Each row has a hidden value; after the row comes its grade, the name of the range that the value falls in. Each part has its own.
[  50 -120  149 -226 -345   25   77   63   33 -299  185  -96  200 -131
  -98 -132 -132  292  -55 -159   83  134 -107 -226  -62  -30 -122 -115
  216  -57  -30    8  416  122 -167 -230   63 -122  224  147  -22 -256
  -10  208]	kuv
[ -30  202   68 -292  -49  -86   44  112  190  -52   74 -117   87  129
 -153   16  -84  -58  -16   87 -104  140 -112 -106  310   -1  -96   83
 -124   58 -204  -52  -71 -170  -69  -40   82 -214    9  -13  -45  155
    6 -152]	zati
[ 182   14  139 -228 -280  -67 -101  -21   78 -232 -104 -181  207 -185
 -185 -243  266  163  -53 -132  124    3   83   43 -244   -3 -223 -177
   68   80   30  175  245   -5   73 -186 -110    4   -4    9   67  -21
   34  103]	guva
[-132  173    2  -44   94    6    0   33  118   36  -27  -63  -23  187
  -21    0  -56 -110   58  141  -27   20   64  -51  384   -5 -161  181
 -148   65 -113  -30 -239 -166 -174  -40   61 -172 -126  -94   35   89
  -80 -175]	depef
[ -22  -78  162 -158  -79    6 -161  -30   35 -110   34   40   94 -166
    9  -34  -76  182 -138 -108  -18   85  -29  -77 -100  100   33 -239
  149   81   83  -42  307  110  -98  -78   21   75   79  101  -29    6
   -7   88]	refil
[ -12  -19   36  -33    0   11 -200 -210  -98  -86  -96    7   15 -164
   -2 -113  150  172  -55 -129   68   12  149  -75 -171   85   -8 -220
  107  142  138  -33  183  126  -85  -61  -67   65    0   37   60  -19
  -69  121]	kuv
[  65  -25  127 -293  -84  -89 -175  -88  -19 -204   17   41  103 -222
   -1    7   92  146 -152 -153   32  128   19 -180  -99  144   27 -195
  121   22  117   -4  211  124  -57  -41   14  -25  106   85   16  102
   12    8]	nezip
[  -2   20  246 -154  -51   37 -111  -51  117 -131  -87 -143  141 -286
 -115 -139 -154  175  -90  -37  -83 -124  -21   20 -130   51 -157 -202
  143  181  -44  127  264   28 -212 -108   33   -7   85   48   47  -54
   -5  -35]	guva
[-156 -109   20   33    3   59 -214 -168  -83  -90   -2  216   83  -19
  184   56  -29  167  -64   37   18   14   36 -133  -59  321   42 -236
  184   41  171  -96  187  168 -200 -136   -2  152  -33  137   37  -49
  -19   91]	Nebit
[  20 -150  160  -59    5   54 -158 -101  -74 -123   42   96  137 -207
   66   14   42  113 -155  -83   73  -51   70  -86   53  232 -153 -226
  167   46  179   43  103  166 -183  -73   83   95   55  198   94  -58
   39  105]	guva
[ -25 -102  156  -37  -59  -58 -280 -114  -48  -84   -4   63  -18  -53
   70 -112   71  169 -131 -128   55  130  157  -96 -123   11   34 -292
   89  141   78  -93  266  130  -15 -112   -4   47  -29   20  -25   36
  -68  197]	nezip
[ -43  136  -60    6  319  -14  -98   60   63  271   39  -40  -76  217
 -158    5  148 -192  -20   95  -99   10   84  217  410  -17  -38  -71
 -187  385  -36 -162 -329 -114  -23   92  180   91 -215   58  -46  242
  116 -104]	semo
[  -4    7  144 -224 -158  -17 -134 -140   17 -214  -86  -11  211 -188
   11   32   45  138  -73  -16   -1   12    9 -159  -78  170 -178 -186
   59  -44   -8   60  181   83  -66 -121  -67  -41   87   63  110   25
  -48   62]	Nebit
[-185  225  157 -360   58  116  155  177  126  -92    6 -191   82 -102
  -26  145 -353  197  119 -136 -115   -6 -269   60 -125 -310  195  118
  -56  -65   14 -160  -28 -225 -302  293  171 -200   43 -202   24  -63
   36  146]	nezip
[-211  167  256 -266 -135  122  -14  349  486  -23 -121 -182  147  -40
  -94 -125 -530  239   56   50 -229  -37 -353  362 -436 -123  264  -18
   91  116  -17   18  423 -320 -183  -48  -47  134 -119 -233 -175   -8
   63 -132]	refil
[  19   96  194 -260    6  148   52  203  226   44  313  -79   59  149
 -133  108 -176  -79   41  104  -62  133 -217  -62  259  184  -94   65
  -99   11 -133 -239 -158 -226  -83  -91  105 -222  -50   -1  -57  162
  125  -79]	Nebit
[   9   23 -153 -132 -109   39  -44 -171  -74 -168  -63  -37   60 -215
 -123  -75  160  235   99  -93   27   23   46  -82 -232  145   -1 -129
  213  150   51  -25  281  197 -139 -164  -46   11   86   54   48  -35
  -26  -73]	Neb
[ 217 -212   31  -57 -457   65   42  381  225 -101   20 -224   93    7
 -184 -288  324   86  106 -183  296  140  214  332  -25 -395 -376   65
    4   20    6  165  259   28  254 -361  -47   93 -149 -129  -19  -52
    2   87]	depef
[  -7 -135   29   31  102   30 -263  -99  -81  -68   50   42  -55 -191
  112 -112   57  158 -134  -79  131  -13  121 -111   23    9 -114 -245
  166  179  208  -75  116  229 -175  -47  115  138  -48  145   75  -48
   22   76]	Neb
[-107   19  -28   -8  -46   -4 -123 -252 -161 -152 -186   11  112 -118
   54   -4  154  203   44  -49   30  -84  147  -61 -127   25 -113 -211
   77   83   33    3  117  151 -146  -35   -6   20   -1   22  161  -93
  -81  224]	guva
[ 247 -405   63 -155 -517  140  225  437  112 -295  534   42  181   60
  -79 -151   39  161  -23 -211  387  297  -67 -137  212  106 -227  156
  313 -239  197   38  317  137  -85 -469  139  -42  111  233 -116 -292
  146   70]	depef
[ -79  124  -58   -4  -76  131   78  -68   92  -62   32  -22   76  211
  -57    3   23  -94  181  239   54   -6   58 -176  310  354 -304  244
  -49  -61 -128    6 -201 -138 -204 -314  -89 -244  -95  -44   92   -1
  -86 -255]	Nebit
[  34  -12  188  -91 -112 -184 -361  -66   46 -116  -44  -75  -34  -46
   11 -310   95  203 -201 -118   74  142  118  -88 -203 -184  -12 -365
   43  233   21  -63  334   53   87  -89  -28   57  -97  -10  -44   52
  -42  247]	zati
[-141  104    5   36 -191   -9   19  -46   45  -87 -100  -72   56  314
   52  -27   98  -51  156  138  101   81  212 -144  319 -103 -352  186
 -219 -124 -227    3 -159 -130  -24 -216  -86 -275 -141 -190  118  -23
 -226   99]	depef
[-110  161 -138  -41  -37   61  -17   -1  104   -8   60   -6    1  316
   18   59   87  -93  195  266   51   91   19 -143  295  176 -220  166
 -144  -23 -145 -169 -248 -132  -62 -209  -37 -190 -216  -97   69  132
  -31 -156]	Neb
[ -79  170 -147  -31   53   67   25   18  123   58   48 -106  -73  164
 -144  -47    6  -55  175  179  -42   42   23  -36  273   65 -158  136
  -58  195 -186 -127 -128  -76 -141 -175   46 -158 -120  -63    2  112
  -29 -279]	kuv
[ -61 -117  132   20   -7   86 -190  -94   11  -34    4   45   49 -143
    1  -67  -76  166  -67  -15  -41  -34   61    6  -79  166  -65 -279
  185  209   31  -36  275  158 -165 -179   42  116   13  108    4  -29
  -14   37]	semo
[ -81   49   -9   -6    4  -98 -256 -231  -32 -156 -246  -34   25 -182
   68 -195   86  157  -98   -1   55  -72  181 -131  -69    1 -145 -169
  100  155   83  126  175  133 -165  -85  -61   71  -39   22  115  -40
 -129  -45]	refil
[  23   62  -29  -63   93  -10 -193 -242  -43 -110 -133  -36    8 -261
  -71 -173  129  113  -72  -33   39  -90  129 -113  -88  232  -84 -135
  168  223  143   94  110  118 -218 -100  -50   47   12   89   85   11
  -32 -208]	Neb
[-149   56    3   71   18  112   -1    3   71   97  114  100  -29  353
   13   54  -43 -113  102  163    0  123   66  -88  350  272  -67  140
  -91   12  -85 -170 -166 -149 -121 -201  -24 -138 -144  -47  -38   76
  -89  -80]	kuzur
[-394   16  414  -11 -130  144  -33  268  356   29 -115  -37  138  197
  107  -64 -670  222   10   52 -222  -16 -178  288 -233 -186  242  -48
   17   16  -64  -17  387 -302 -256  -85  -10   84 -116 -241 -176 -176
 -105  194]	nezip
[ -83  182  -57 -109  -28  -30  -44   62  169  -35   29  -98  -41  189
  -25  -32  -12  -58  107  200    4   88   11 -128  302  -23 -226  140
 -121   66 -203  -95 -143 -118  -82 -145   43 -217 -158 -117   39  150
  -50 -210]	zati
[ -42   -1  123 -128  -52 -120 -210  -86   17 -109 -107  -53   45 -168
  -21 -132  -11  183 -152 -108  -46   56   76  -54  -68 -132  -27 -274
   79  198  -19   19  303  127  -61  -26   43   53   56   47   -3   22
  -75  104]	zati
[ -79   92   77    9   62  143  -64   77  114  106  214  -82 -128  285
    5   -2  -64  -66  132  146   49  116   10 -101  286  -24 -187   68
 -176   70 -163 -325 -239 -174  -56 -115   66 -242 -218 -131   18  110
  -19   65]	kuv
[ -23  118   43   33 -102   30  -56   -1  116  -26   69 -131  -79  272
  -49 -197   63  -46  113  132  131  103  139 -165  236   -5 -290  139
 -134   45 -178  -98 -130 -177  -38 -261  -68 -280 -194 -154   37   27
 -119  -21]	kuzur
[  83   69  147 -145  -40   36   81  151  163   78  150 -146    9  186
 -254  -45   63 -161   32  -10  -10  156   90   37  389  -10 -194  137
 -179  108 -195  -48 -161 -186   23 -158   55 -242  -29  -60  -71  154
  -22 -109]	nezip
[  34   61  134 -258 -189 -145 -187 -104   32 -276  -33  -50  195  -84
   -2 -141   77  194 -143  -22   59   62  -45 -214 -162   95  -90 -241
   78   17   41   37  221   13  -49 -105  -47  -30   12   88   53  -26
   34  144]	semo
[ -34  -12  290 -170   47  223  124  212  171  135  349  -49   45  121
 -148  162 -311  -74    4   -2 -128  139 -173   -9  378  102  -61   40
  -90   32 -165 -256  -96 -167 -139  -50  175 -210   76   44 -100   79
   45   50]	kuv
[ -39   51  -88 -152   -7    0 -147 -169 -103 -242  -64   51   34 -184
  191   60  158  129   13  -24  186    2   70 -288    3  113 -155   12
   75 -132  195  -27  -65  123 -182   10  -11  -80  -40   -6  214   10
  -48  -17]	kuzur
[  -4  122  129 -157   12 -125 -232 -160   82 -160 -237 -123  116 -220
  -31 -202   43   85 -176   15    3  -98   88  -92  -38   32 -189 -155
   28  143   56  205  104   -3 -137  -41  -68   34  -15   37  103   22
  -56 -115]	Neb
[-112  -31    3  129   22  176  -57   -5   16  137  233  121 -108  357
   26   42    1  -61  127  117   47  175   81  -99  267  261  -41   35
  -52   65  -68 -322 -114  -73  -64 -238   -3 -121 -170  -32  -56   78
  -56   49]	refil
[  18   16   89  -58   89  -17 -251 -244  -64 -191 -124  -34   49 -310
   68 -156   80  132 -144  -23  115 -152  133 -200  -40  167 -227 -164
  150  109  187  132   39  125 -264  -51   -3   17   -7  101  182  -59
  -26  -72]	semo
[  90   39  -74   30 -139   43   -6   63  117   67   81  -46  -21  311
 -204 -192  302 -121  110   57  139  170  181   53  204  184 -163  126
  -88  121  -49  -43  -76 -148  112 -335 -139  -66 -197  -56  -71  111
  -30 -132]	refil
[  46  -33   63 -114  -42   29 -110 -136  -38  -75  -12  -11   87 -179
 -147 -101   98  161  -61 -131  -16   27   54  -13 -162  199   30 -236
  167  202   81   -9  263  116  -96 -125  -29   71   88  121  -19   -6
    9   25]	Nebit
[ -74  110    1  -64  139  -65  -13  124  131  153  109  -18  -51  294
 -158  -33  -27 -143  -37   80 -113  148   38   59  433    8   35   45
 -122  265 -116 -114 -143 -134  -83  -53  155  -54  -99   31 -147  170
   27 -181]	nezip
[ -70  113 -198   96   67  213  111 -180  -99   14   -8   11  -82  113
  -36   70  208 -103  287   78  144  -18  227 -154  306  289 -242  336
  -57  -54   -7  -75 -344  -49 -222 -175  -83 -273  -91 -122  165   13
 -164 -209]	kuzur
[  64  171    0 -141   12    7    4   94  151   63  179  -87  -84  254
 -209 -104  110 -123   77   61   31  185   17  -54  244  151  -37  149
 -110  148 -101 -162 -175 -227   -7 -154    2 -226 -147  -81  -92  202
   34 -204]	depef
[-130   57  -48  -70   65   21  -23  244  153  115  197  -32  -17  336
   25  101  -68  -78   54  171  -28  145  -87   39  445 -197 -131   10
 -187  106 -137 -279 -214  -89  -18   -6  228  -24 -204    5  -35  130
   95   52]	Neb
[-178   72  427 -198   71  212  126  312  295   14   50 -184  100 -110
  -39   -1 -609  115  -43 -100 -137  -96 -240  188   39 -222   70  126
    2  -15   34   18   59 -300 -387  150  169  -89   42 -131  -58 -155
    5   50]	depef
[ -73  -63  102  -61  -11    3 -186 -196  -65 -115  -64  121  117 -132
   88   20   15  108 -138  -34    9   15   83 -166   21  261  -56 -195
  115   21  123   24  157  136 -154  -92  -40   69   65  134   61  -12
  -78   45]	kuv
[-244  279  -13   10  238  218   14 -123  -21  -39 -224 -111  -41  -44
  104  -90 -122  161  187  -56  109 -228   -9   44 -280  -11  170  235
   -5  -47  343  -43 -236 -301 -446  222  -98  -62 -211 -268  159 -219
  -64   59]	kuv
[  11  -35  305 -182  -82   17 -119 -130  -20 -108  -51   10  148 -196
  -35   -9  -15  121 -164 -201  -15   61   59  -90  -92  133   -3 -194
   45  -12   78   33  207    6  -62  -12  -76  -35  143   45   20    0
 -100  206]	kuzur
[-122  127  113 -122 -200   73   12   19  130  -46   75  -25  151  361
   18  155   -7  -61  168  232  -22  129  -36 -133  229  134 -265   53
 -236 -150 -296 -191 -162 -210   49 -215  -70 -282 -140 -133   70  113
  -67  150]	semo
[-239  -69  102  -39 -152  157  -20  402  314  -82   85   75   78  209
  207  -67 -387  197   66   71   76   52 -207  189 -163  -29  195  126
  156 -107  243  -50  227 -191 -258 -151   46  179 -259 -140 -128 -162
   90  -22]	nezip

Next part:
[ -62  -20  -24  -30  -31  -22   56    9  -21  -61   38  128   35   63
   -2  -77   66   -4   -6  104  -46   22  123  -18   30    8  -50  -55
  -23   20    1    0  -23 -108   79   15   11  -41   58  -20  -67   25
   -5  -20]	K
[  -8   24   70   85  -41  -53  -54   36  -26    6  -40  -22   15   -9
  -31 -107  -26   71  -75  163  -12   53  106   31  -88  -55  -13  -18
  -42   66   60  -33  -45  -89   75  -58   77  -66   41  -74 -172  -99
   83  127]	V
[  11  117 -101   16  -81   64  -12  -28  -18  -58   -3  -16   48   63
   38  -17 -111   34  -33   24  -82 -112   12  -30  -53  -95    5   65
    5 -141    6   26   -4   53  -66  -22  -68   49   18   87  -84  -27
   19   99]	P
[  42   48   91  -31   17 -123  -42   41  -43   27  -62  -47    9  -43
  -16 -136  -85  126  -44  -20  -34  -21  -78   36   14   54  -46    3
   48  -75   70  -19   47  -27  -97   59   69  -43  -39  -17   96  -47
   24  -47]	X
[ -62  -92   71   17   46  -71   88 -119   -7  -29   45  151  127   65
 -100  -84 -146   72 -134   90  -82   49  -25  -88   41   76 -116   62
  -97   56   -6  -45   70  -94  -73  133   27 -146  116 -182  159  -87
 -119  -62]	V
[ -46  110   32 -167   99  -47   76  100  -68    8   70   96  -35 -164
   11  -90  140   21   59  -39 -106   37  -32   63  217  178  -38  -96
   90 -111  -54  154  -68 -213   46  213   47   60    4 -148   78   15
  -38 -294]	S
[  81    1   59  -37   74 -102  -61   43  -63    0   73  104  -36  -92
  122 -214   20  107   93  -46 -208   31  -59   70  115   96   50 -114
  165 -109   -5   65  -50 -187   47  180  113  -82    7 -149   52  -55
   75 -125]	M
[ -61   53  -87 -233  103   38  153   50  -34  -14  174  102  -13  -33
   38   22  145 -145  190  -55 -164   61   68   54  253  189 -111  -51
   22   15 -116  157 -110 -143    7  229  -47   89   69 -142   95  102
  -79 -330]	Q
[  30   30  -17   58  -94   19  -72   50  -51  -30   45  -46   -9   -6
  -51  -88  -28  149  -48   11   14  -29   31   24   21  -72   -4  -41
   86 -111   65  -30   -3   -8  -45  -28  -13  -31  -52  123 -106  -15
   -2  -19]	K
[ -49  191  104   90  -65  -55  -64   98  -24   11 -124  -33  -35  -39
   39   82  -53  136   -8   47  -30  -86 -104  -28  -65  -39   22  107
  -81 -175   14   41   80   13  -56   22    0  139  -48   13 -107   16
  108  158]	V
[  -4  202  -94   13  136   24 -107   52  -79  -48    1  -37   -8  -85
  -42   61    4   56   -3 -178  -58   -6 -146   43   81  114 -163  192
   59 -103  -24   55   38    4 -228  188 -110   91   27 -123  109  -52
 -192 -138]	K
[  17   -3   61  -87   49 -100   16   29  -37  -22  -18   81   10  -29
   51 -164   48   34   29   65 -144   90   33   63    4  123  -44  -32
   37   32  -10   53  -29 -157   38  110   62  -34   72 -214   32  -45
   58   -2]	V
[ 131  242 -181  147   97  -17 -136  -16 -190  -37   50 -225   13  -35
  -60  -57  -53  -32  -31  -25   -5   10   97  156  -11  156  -87  240
  116  -30   89   68 -127  155 -229   26  -51   80   71  -48   46 -230
 -108  -21]	K
[ -42  158    2   68   29  -15  -34   32  -61    2   -1    4   55   21
  -17   36  -85  114  -19  -34  -27  -50  -78  -44   60    0  -46   56
  -20 -186   10   22   77   23  -28   27   42   -6  -13   64  -30    7
  -79  -84]	Y
[ -52   24  137  106  -78   -1  -47   60   16   61  -21  -83   22   -5
 -112   17 -130  183  -86   94   38   31  -17  -31  -27 -114  -48   -2
  -99  -10   46  -68   58  -23   -4  -54   56  -71  -36   33 -161  -22
   17   43]	V
[ -56   84   75   89 -102  -99   32   94 -120   23   95    7   -5   27
   -1  109    9   49  110   71   38  -34   71  -16  163   10   45  -26
  -54 -156   23   54   -7   41   24   22   66  110  -66  144  -86  104
   84 -118]	S
[-48 -39 -37 -42 -81  32  38   8 -23 -50 106  75  53  28 -33 -69   9  22
 -13  70 -32  26 115 -18  74 -46 -32 -69  17 -11 -17  -3 -40 -83  13  34
 -31 -23  46   0 -68  -5  -5 -83]	V
[ 101  -82  -76  -48 -163   76   15  -26  -46 -115   39   26  -22   71
   45  -30   -4   -6   34   84 -161   14  108   76 -108 -178   10  -41
    6   66    5   48 -131  -87   61   -1 -110   54   13  -91 -264   75
  131  250]	P
[ -19  -40 -147 -193  -43   73   83   28  -43  -62  159   23    3   18
  -24   36   84 -178   99  -40  -39    0  152   54  158  -53 -112  -70
    7  115  -37   31 -153  -73  -45  102 -132   87   21  -16  -38  106
  -36 -202]	X
[-125   30  152   18  -48  -43   45   31   17   -7  -93   86   42  -47
 -137  -28  -50  196 -196  109   36   -1  -85  -84  -19  -24  -74   15
 -108  -66   21  -26  120 -128   -7   40   19  -34   -5  -62  -29  -15
  -50   29]	S
[ -50  -44  -80  -35  -56   24   95  -12  -52  -67  138  100   35   91
  -43    9   47  -54   31   63  -23   -4  148  -18  119  -15  -62  -55
  -31   23   -2   10  -63  -56   33   36  -41   -7   31   51  -60   87
  -54 -120]	P
[ -45   20   24   45  -84  -26  -10   38  -29    1   88   35   31   32
   -5  -44  -54  101   13   33    1  -55   35  -54  106  -33   22  -53
   24 -144   20  -28   33    1  -34   17   29  -25  -26  145  -20    9
   23 -114]	M
[ -83 -107   47  156 -174 -141  166  -37 -106  -10  157   50   47  235
 -130   54  -27  -26    0  244  168  -80  280  -90  141   34    4  -38
 -160   14  133  -86    0  128    5 -108   67  -35  -39  337   -7  135
   17  -98]	K
[ -87  120    7   61  -63  -61 -103   84  -37  -72 -141   42   39   -2
   -8   -5   34   69  -95   63   64  -21   20  -31 -106  -98  -63   77
  -47  -53   31  -49   66  -30  -21  -41  -28   67   26  -15 -129  -40
   31  146]	X
[ -60  151 -143    3   24  -15  -32    3 -100 -104    6   46   98   35
   15   48   28  -98    7    9  -26   24   88    4    6   46 -114  173
  -20  -21  -47   49  -22   35 -111   75  -98  134  134 -124   15  -83
  -65   -7]	S
[ -97  221 -103  103  103   30  -85   18  -75  -46   50   45  100   -6
  -18  110  -47   48    8  -91  -48   32  -76  -52   96   75 -134  210
   -8 -156  -80   48   77   50 -147  134  -61   68  109  -97   59 -101
 -187 -138]	Q
[   0   76  -36  154  -73  -35  -14  -27  -79  -35    3  -38   36   96
  -52   -9  -78   25  -80  133   41  -77  119  -17  -52  -53   -7   69
  -65  -32   97  -33  -25   71  -19  -93   15  -10    9  125 -115  -40
    7  104]	P
[ -67   97   59   36  -75  -92   17   84  -37    8  -19   25   25   74
   36  -17    3   98   56   81    9  -38   49  -42   41   46   11  -12
  -23 -173   26   10   83   44   17  -41   76   30  -28  163  -34   63
   69  -23]	K
[ -55   67   23   50 -103  -25   -5   38  -25   -3   30    9   70   71
   15  -24  -75  107   19   77  -14  -15   52  -55   26  -25   11    6
  -10 -157   -1   -5   64   54  -23  -34   31   10   12  118  -55   -9
   53   -8]	M
[  49   49    7   61  -73  -26  -45   69  -93   53  110 -159   34   22
  -27  -69  -51   42   75  102    5   96  189   92   51   -8    4  -53
   43   -5   48   15  -99   52   33  -84   93  -24    6   69 -156  -65
   84  -66]	V
[-101  -98  120 -119   27  -23  211  -33   31  -25 -115   89   61   70
 -190  -70   70   -6 -179  294  -35  198  156   25 -147   68 -209  -21
 -245  327   21   14  -23 -243  205  -41   47 -119  127 -304 -155   40
  -67  165]	Y
[  86  100  -71 -117  196   -3  -98    7   35   21 -117 -109   17  -51
   26 -311  -18  -40  -85   12 -131   54   62  135 -148   69 -132  -11
   86  175   62  -28  -99 -145   25  -28   85 -187  109 -194  -18 -205
  -38   35]	Y
[ -72  -32   63  -65  -53   76    9   11   52  -38  -56   40   44  -68
 -154  -66  -57  163 -206   51  -16   54  -67  -31  -59 -116 -127  -11
  -50   43   -7  -42   49 -174  -30   49  -71  -65   24 -150  -96  -43
  -83   47]	S
[ -75  119  -40  -44  -91   37  -31   59   23  -16  -40   12   70   27
   64    4  -62   19   10   27  -38  -54   26  -53  -29 -161  -12  -11
  -29 -113  -36   -4   20   -3   21  -45  -15   53   20   71 -145   -7
   74   43]	X
[ -94  -44  -43 -133   -4  -76   57   61    2  -92   18  227   -9   69
  113  -85  202 -118  107   65  -77   -7  150  -17   62   49  -49  -95
   -9   61  -34   -1  -32 -169   92   79  -11   17   71  -46   -9  103
   63  -52]	Q
[ -11   92    0   50  -30  -38  -22   30  -57   -2   56   16   45   42
   28  -32  -72  117   43  -11  -52  -37  -20  -30   89   29    3    9
   45 -202    8   21   57   43  -46   31   45   -9  -13  109   14    1
   -8  -96]	K
[ -47  -59  -73  -85  -96   18  119    6  -74  -32  217   61   68   86
  -22   37   18  -97  117   55  -26   34  194   -4  200  -26  -38  -96
  -19   12  -39   38 -101  -18   28   51  -25   37   32   62  -50   93
    2 -221]	S
[ -31 -107 -144   29 -124   91  -32  -63  -39 -134  136   84  105   59
 -113 -112  -25   21 -145   67   38   21  171  -37   14 -155  -72  -26
   55   53   16  -97  -55  -58  -66   -6 -126  -80   90   10  -92  -99
  -92  -31]	V
[  88  104   23  193   51 -116 -123  -37 -129   -6  -60 -133   35  -16
  -79  -72 -135   55 -122   90   -5   38   34   83 -115   51  -70  194
  -27   69  113  -22  -45   53 -133    4   41  -24   65 -155   -7 -216
   -8  151]	S
[  50   61   80  102  -70  -55  -92    6  -42   57    7 -139   98   50
  -21  -54 -262  201  -19    4  -31    8  -60  -16  -13  -50   -9   59
   18 -154   46  -49   94  132 -128  -37   78  -69  -21   84    1  -93
   39    6]	S
[ -81  -44  -14   -5 -105   54   38   15  -22  -48  120   86   62   24
  -80  -21   -5   72  -43   70    3   33   89  -48   94  -83  -40  -68
   -8  -38  -22  -16   -8  -82   16   29  -39  -27   29   24 -100   13
  -39 -101]	V
[  -7 -112 -172   17   -6  117  145 -102  -77  -10  344  -74   15   99
 -224  112  -49 -203   17   44   48    0  253   29  246   12 -161   20
  -95  253   42  -32 -212   40 -143   79 -130  -36   43   72   23   37
 -207 -314]	Q
[ -56  -69   59   64 -130 -115   66    6  -89  -83   68  189   15   73
    6  -41   62   56    1  151   -8  -28  113  -53   71    2   49  -60
  -32  -76   33    3    5  -81   61   46   22   22    5   40  -50   70
   84   15]	M
[-112  -45    8  -22  -40  -12    4  -17   48  -77  -48  162  126  106
    9  -73  -24   43  -62  116  -68   82   68  -86  -90  -56 -104   26
  -85   56  -51  -66   87  -95   34    2  -14  -80  141 -135  -60  -44
   -5  111]	M
[ -14  -45   98   99  -24  -86   29  -50  -39  -12   18   68   43   38
  -77  -96  -95  127 -110  134  -40   18   17  -35   -6   40  -30   28
  -56    1   55  -33   34  -64  -24   45   56 -100   40  -69   23  -70
  -11   41]	M
[ -42   88 -158    8  -26   32  -93   35  -83 -145    3   62    4  -32
  -22   41   98  -79  -54  -37   25  -49   63   18   -3  -90  -99  104
   16   25    0  -10  -65  -56 -119   85 -177  135   56  -82  -78  -35
  -62   25]	S
[  16   57  -25 -104   10  -22   39   22  -53  -10   44   15   54   42
   24 -106  -27   52   39  -26  -83  -18   15   17   85   52  -32  -69
   68 -128    9   44   10  -29   14   30   51  -40   -5   60   20   45
  -24 -146]	Y
[  99  -72  -63    6   -8  -48 -112   63  -54  -55   77   -5 -172  -48
   25 -115  119  -64   47  -58  -11 -135   83  103   70  -56   -4  -93
  105  118  126  -84 -156 -121  -86   88  -64  -17  -89   69  -39   52
   58  -57]	Q
[ -62  -49   98 -109   87   50  152 -107   21 -110 -106  169   18  -98
 -231   10  -31  157 -283   47 -160  111 -229  -17  -85  128 -249  201
 -150  127  -59   85   85 -269 -149  298 -187   13  111 -523  127  -29
 -237  135]	Q
[  53   12   32   77  -66  -86  -39    8  -94   21   82  -57   57   49
    8  -71 -121   68   43   57  -31   15   79   26   56  -23   23  -23
   31  -69   54  -12  -31   52  -22  -15   89  -42   -4   62  -41  -51
   76  -46]	S
[  -3   43  -94  109  -98  -34  -32    2 -114  -58  132   14   30   50
    0  -37   -4  -36   10   81   41  -76  183   -4   86  -45   44   -3
   41  -73   55  -14  -91   47  -44  -14  -15   40   18  143  -66  -52
   39  -65]	V
[   1  105  -23   38  -12   54  -68   59  -42   24  121  -30   32  -32
    1  -25  -86  162   53  -86  -74    3  -63   -5  144  -26   -8  -33
  103 -219  -25   33   24    3  -42   60   28  -33  -29   85  -44  -24
  -55 -191]	K
